Below are the code and all the weights of a small trained network. Each question names an input and a class and asks about switching units off, where a switched-off unit gives its printed mean instead of its output.

import numpy as np


def w(rows, s, z=0):
    codes = np.array(rows[::2]) - 128.0
    scale = np.full(codes.shape[1], s)
    scale[-1] = z or s
    return codes * scale


def f(y):
    return np.maximum(y, 0)


def log_softmax(a):
    a = a - a.max(-1, keepdims=True)
    return a - np.log(np.exp(a).sum(-1, keepdims=True))


def net(x, mask):
    res = np.array(x, float).reshape(1, 3) / 4 @ E
    y = f(res @ A[0][:, :-1].T + A[0][:, -1])
    res = res + np.where(mask, y, B[0][:, -1]) @ B[0][:, :-1]
    return log_softmax(res[-1] @ U[:, :-1].T + U[:, -1])


A, B = {}, {}
E = w([
[229,229,147,249,66],'x0',
[10,209,183,200,179],'x1',
[53,75,29,177,1],'x2',
],0.0084)
A[0] = w([
[59,103,78,149,66,77],'N0',
[54,117,91,173,107,183],'N1',
[42,118,187,68,143,67],'N2',
[170,148,47,87,139,40],'N3',
[68,195,162,198,158,139],'N4',
[102,116,81,130,115,107],'N5',
[14,175,149,135,190,113],'N6',
[30,172,123,165,145,43],'N7',
[147,190,172,216,60,126],'N8',
[155,186,140,59,134,54],'N9',
[83,68,127,75,187,88],'N10',
[67,145,128,170,154,50],'N11',
[10,212,188,59,137,140],'N12',
[86,127,167,153,129,63],'N13',
[62,117,56,138,83,19],'N14',
[140,170,228,136,192,105],'N15',
[153,140,190,203,82,14],'N16',
[59,73,83,74,171,137],'N17',
[68,62,159,120,178,254],'N18',
[124,151,171,96,236,47],'N19',
[59,212,89,130,131,44],'N20',
[52,78,50,106,195,99],'N21',
[98,118,95,106,170,64],'N22',
[180,171,216,124,232,46],'N23',
[144,138,162,198,110,85],'N24',
[153,171,192,29,172,61],'N25',
[201,71,79,5,76,67],'N26',
[50,117,52,203,72,240],'N27',
[70,118,129,96,146,47],'N28',
[91,118,66,171,109,24],'N29',
],0.011,0.008)
B[0] = w([
[80,138,106,190,192,183],'N0',
[94,166,160,151,228,202],'N1',
[143,185,53,215,36,196],'N2',
[205,6,42,121,183,144],'N3',
[233,111,50,89,152,216],'N4',
[127,110,56,99,144,155],'N5',
[197,59,28,53,162,226],'N6',
[187,5,11,130,170,179],'N7',
[145,207,43,106,76,207],'N8',
[63,122,67,226,143,151],'N9',
[104,177,20,176,73,208],'N10',
[196,18,32,200,163,158],'N11',
[215,57,141,84,206,233],'N12',
[203,61,41,139,179,146],'N13',
[36,98,144,254,182,167],'N14',
[63,171,119,185,189,217],'N15',
[159,128,36,164,57,157],'N16',
[181,215,72,161,82,227],'N17',
[175,243,104,33,168,254],'N18',
[57,137,144,225,188,203],'N19',
[179,35,43,195,164,157],'N20',
[125,200,30,151,28,210],'N21',
[212,128,20,194,60,153],'N22',
[44,132,89,201,157,223],'N23',
[161,189,33,95,57,161],'N24',
[41,125,112,225,176,201],'N25',
[211,58,49,107,240,218],'N26',
[71,190,159,144,224,243],'N27',
[119,169,30,224,46,160],'N28',
[41,120,106,240,177,150],'N29',
],0.0086,0.013)
U = w([
[158,206,66,191,23,58],'0',
[25,119,107,194,163,50],'1',
[205,38,93,148,145,103],'2',
[130,211,123,110,150,225],'3',
[52,126,202,63,25,2],'4',
[48,46,226,49,30,2],'5',
[47,150,203,74,9,2],'6',
],0.013,0.008)

Each question gives the input, the list of numbers given to net, and the class t.
The units are the neurons (one row each of A and B). Each row of codes is followed by its name. A weight is (code - 128) times the scale printed after its matrix; where a second scale follows, it is the last column's (A, B and U).
mask holds one flag per neuron, in row order. A switched-off neuron (its flag False) gives its mean, the last column of its row in B, instead of its output. The means were averaged over made-up inputs and are rounded, as every weight is.
A unit's drop is (log p(t) with every unit on - log p(t) with that unit switched off) / (log p(t) with every unit on - log p(t) with every unit switched off).
The circuit of an input: a set's keep is (log p(t) with only the set's units on - log p(t) with every unit switched off) / (log p(t) with every unit on - log p(t) with every unit switched off). Starting from the 12 units with the biggest drops (on a tie, the unit counted first), units are removed one at a time, each time the one whose removal leaves the highest keep (on an exact tie, the one counted first), for as long as the keep stays at least 0.8.
circuit, biggest first: the units of the circuit, biggest drop first
unit that matters most: the unit with the biggest drop
top k neurons: the k neurons with the biggest drops, biggest first
drop when u is switched off: that unit's drop, to one decimal
input [3,0,-1], class 3: circuit, biggest first	(N2)
input [0,-3,0], class 3: top 2 neurons	(N12 N6)
input [1,7,-8], class 1: top 3 neurons	(N23 N15 N19)
input [-7,6,3], class 0: top 2 neurons	(N21 N2)
input [-8,5,7], class 0: top 2 neurons	(N21 N17)
input [-6,-2,5], class 0: top 2 neurons	(N17 N21)
input [1,-4,-2], class 2: top 2 neurons	(N18 N27)
input [-8,7,6], class 0: top 3 neurons	(N21 N17 N2)
input [-7,-6,-7], class 0: top 3 neurons	(N17 N10 N27)
input [6,6,-8], class 1: top 2 neurons	(N23 N15)
input [-1,-3,3], class 3: drop when N11 is switched off	0.1
input [1,7,2], class 2: drop when N25 is switched off	0.0
input [-3,-2,2], class 3: drop when N8 is switched off	0.1
input [-8,6,3], class 0: unit that matters most	N21
